Here is a tiny trained network, its code and every weight. The questions are about switching its units off for an input and a class, where a switched-off unit gives its printed mean instead of its output.

import numpy as np


def w(rows, s, z=0):
    codes = np.array(rows[::2]) - 128.0
    scale = np.full(codes.shape[1], s)
    scale[-1] = z or s
    return codes * scale


def norm(h):
    return h / np.sqrt((h * h).mean(-1, keepdims=True) + 1e-5)


def f(y):
    return np.maximum(y, 0)


def log_softmax(a):
    a = a - a.max(-1, keepdims=True)
    return a - np.log(np.exp(a).sum(-1, keepdims=True))


def net(x, mask):
    res = np.array(x, float).reshape(1, 6) / 4 @ E
    u = 0
    for l in range(4):
        y = f(norm(res) @ A[l][:, :-1].T + A[l][:, -1])
        res = res + np.where(mask[u : u + 8], y, B[l][:, -1]) @ B[l][:, :-1]
        u += 8
    return log_softmax(norm(res)[-1] @ U[:, :-1].T + U[:, -1])


A, B = {}, {}
E = w([
[225,169,132,148,30,175,1,173],'x0',
[98,94,160,219,81,127,100,16],'x1',
[158,49,124,185,56,134,206,200],'x2',
[94,187,118,224,187,124,114,179],'x3',
[126,125,129,128,127,125,128,128],'x4',
[128,129,141,127,128,128,126,129],'x5',
],0.004)
A[0] = w([
[177,90,143,25,26,142,77,101,38],'L0N0',
[140,113,124,215,47,132,49,48,70],'L0N1',
[156,158,109,69,124,137,106,195,60],'L0N2',
[145,218,132,75,132,138,10,83,39],'L0N3',
[177,103,129,186,15,138,150,211,50],'L0N4',
[132,187,141,233,146,134,51,205,67],'L0N5',
[163,154,112,67,119,129,89,235,60],'L0N6',
[186,161,127,132,41,119,9,187,2],'L0N7',
],0.012,0.0025)
B[0] = w([
[129,168,39,116,62,72,135,129,238],'L0N0',
[163,189,237,112,120,133,136,168,248],'L0N1',
[157,166,191,141,115,121,139,175,188],'L0N2',
[121,45,116,154,172,108,46,141,228],'L0N3',
[120,62,114,138,182,103,32,130,239],'L0N4',
[134,156,43,97,50,72,138,117,236],'L0N5',
[146,181,221,122,120,121,119,134,211],'L0N6',
[105,111,109,139,157,249,198,56,254],'L0N7',
],0.018,0.0091)
A[1] = w([
[138,132,203,112,138,118,148,127,78],'L1N0',
[122,168,221,133,146,124,139,160,61],'L1N1',
[130,150,139,143,144,128,148,155,85],'L1N2',
[57,93,109,110,178,147,249,107,100],'L1N3',
[123,139,196,157,109,106,165,132,93],'L1N4',
[111,73,133,142,139,124,75,118,63],'L1N5',
[132,39,104,144,216,118,73,175,8],'L1N6',
[105,173,41,123,76,55,177,131,38],'L1N7',
],0.016,0.0011)
B[1] = w([
[119,145,150,114,120,131,167,170,198],'L1N0',
[139,194,207,124,116,135,164,142,225],'L1N1',
[133,113,164,98,117,127,120,110,153],'L1N2',
[123,113,129,176,91,251,103,88,230],'L1N3',
[179,160,147,87,149,132,131,146,193],'L1N4',
[158,120,134,121,178,101,142,161,192],'L1N5',
[81,76,113,113,219,95,78,108,221],'L1N6',
[120,137,39,90,67,45,184,108,254],'L1N7',
],0.017,0.0095)
A[2] = w([
[59,106,153,142,81,88,83,187,108],'L2N0',
[54,41,155,177,174,93,136,135,72],'L2N1',
[6,32,128,170,135,118,195,127,78],'L2N2',
[64,48,181,191,96,94,157,176,3],'L2N3',
[42,90,154,214,108,100,163,174,48],'L2N4',
[109,119,206,122,113,120,186,166,82],'L2N5',
[60,60,160,203,117,107,200,180,74],'L2N6',
[48,93,122,182,103,66,195,151,89],'L2N7',
],0.014,0.0018)
B[2] = w([
[116,119,89,132,149,217,117,54,171],'L2N0',
[78,20,95,55,183,81,128,158,226],'L2N1',
[229,184,138,120,146,44,56,255,203],'L2N2',
[139,62,128,215,40,70,125,130,135],'L2N3',
[82,186,138,161,132,112,96,97,129],'L2N4',
[169,164,227,70,106,155,95,136,254],'L2N5',
[131,107,170,47,91,126,28,48,131],'L2N6',
[134,145,144,50,58,116,109,106,199],'L2N7',
],0.0097,0.005)
A[3] = w([
[116,138,157,187,71,71,174,207,49],'L3N0',
[86,101,151,195,125,96,184,139,56],'L3N1',
[134,140,125,109,188,154,112,52,127],'L3N2',
[43,66,153,130,132,108,125,160,33],'L3N3',
[115,88,136,182,120,105,165,164,9],'L3N4',
[118,122,130,145,103,116,238,138,46],'L3N5',
[37,106,154,163,96,104,163,168,9],'L3N6',
[119,118,105,141,136,244,167,76,77],'L3N7',
],0.011,0.0013)
B[3] = w([
[129,61,102,156,197,203,153,100,174],'L3N0',
[35,196,119,91,160,171,132,134,128],'L3N1',
[49,76,149,153,128,61,228,226,197],'L3N2',
[94,63,173,212,127,27,107,121,164],'L3N3',
[121,137,170,124,98,126,84,62,128],'L3N4',
[20,143,135,120,134,87,38,133,161],'L3N5',
[219,133,167,147,150,70,182,103,129],'L3N6',
[23,62,133,179,159,90,254,131,254],'L3N7',
],0.007)
U = w([
[179,220,254,107,113,130,132,177,99],'0',
[113,29,108,128,238,75,31,147,91],'1',
[79,83,92,209,103,242,191,83,85],'2',
[111,124,123,104,125,107,151,124,254],'3',
[154,167,26,88,30,40,139,107,77],'4',
],0.0068,0.0082)

Each question gives the input, the list of numbers given to net, and the class t.
The units are the neurons (one row each of A and B). Each row of codes is followed by its name. A weight is (code - 128) times the scale printed after its matrix; where a second scale follows, it is the last column's (A, B and U).
mask holds one flag per neuron, layer by layer. A switched-off neuron (its flag False) gives its mean, the last column of its row in B, instead of its output. The means were averaged over made-up inputs and are rounded, as every weight is.
A unit's drop is (log p(t) with every unit on - log p(t) with that unit switched off) / (log p(t) with every unit on - log p(t) with every unit switched off).
The circuit of an input: a set's keep is (log p(t) with only the set's units on - log p(t) with every unit switched off) / (log p(t) with every unit on - log p(t) with every unit switched off). Starting from the 12 units with the biggest drops (on a tie, the unit counted first), units are removed one at a time, each time the one whose removal leaves the highest keep (on an exact tie, the one counted first), for as long as the keep stays at least 0.8.
circuit, biggest first: the units of the circuit, biggest drop first
unit that matters most: the unit with the biggest drop
top k neurons: the k neurons with the biggest drops, biggest first
top k neurons in layer l: the k neurons of layer l with the biggest drops, biggest first
drop when u is switched off: that unit's drop, to one decimal
input [3,3,7,-4,-5,-7], class 1: circuit, biggest first => [L0N4]
input [1,-6,-5,7,0,4], class 4: top 2 neurons => [L0N5 L0N1]
input [-7,-6,-8,-7,-2,-2], class 1: top 2 neurons => [L0N1 L0N5]
input [3,-7,5,-4,-1,-3], class 0: top 2 neurons => [L0N6 L0N2]
input [-4,3,-4,6,-4,0], class 4: top 4 neurons => [L0N7 L0N4 L0N1 L0N3]
input [7,5,-5,5,-4,-7], class 2: top 4 neurons in layer 0 => [L0N7 L0N4 L0N5 L0N1]
input [7,-5,-8,6,-5,-4], class 1: top 2 neurons => [L0N3 L0N1]
input [3,-8,1,-7,1,1], class 0: top 3 neurons => [L0N6 L0N2 L0N5]
input [-5,0,-6,-2,4,2], class 1: top 4 neurons => [L0N1 L0N5 L0N0 L0N7]
input [8,-1,-5,8,-1,2], class 2: top 2 neurons in layer 0 => [L0N7 L0N0]
input [-5,6,2,-6,-5,5], class 0: top 3 neurons => [L0N5 L0N7 L0N0]
input [6,7,5,-7,-7,3], class 0: top 3 neurons => [L0N1 L0N5 L1N7]
input [3,-1,1,-3,0,1], class 2: top 3 neurons => [L0N7 L0N5 L0N0]
input [-7,-3,-3,8,-2,6], class 4: top 2 neurons => [L0N7 L0N1]
input [4,1,1,7,-8,5], class 4: circuit, biggest first => [L0N5]
input [3,-1,-4,-8,-2,2], class 4: top 2 neurons => [L0N0 L0N4]
input [-6,3,-7,5,-8,-7], class 1: top 4 neurons in layer 0 => [L0N1 L0N5 L0N0 L0N7]
input [8,7,6,3,6,8], class 2: top 2 neurons in layer 1 => [L1N7 L1N1]
input [6,4,-4,-5,6,4], class 2: top 2 neurons in layer 1 => [L1N7 L1N6]
input [4,0,8,2,3,1], class 1: unit that matters most => L0N4
input [8,2,-4,-8,-4,2], class 2: top 2 neurons in layer 0 => [L0N7 L0N5]
input [4,2,8,-6,6,4], class 1: top 2 neurons in layer 0 => [L0N4 L0N5]
input [3,0,-8,2,0,8], class 1: drop when L0N3 is switched off => 2.0
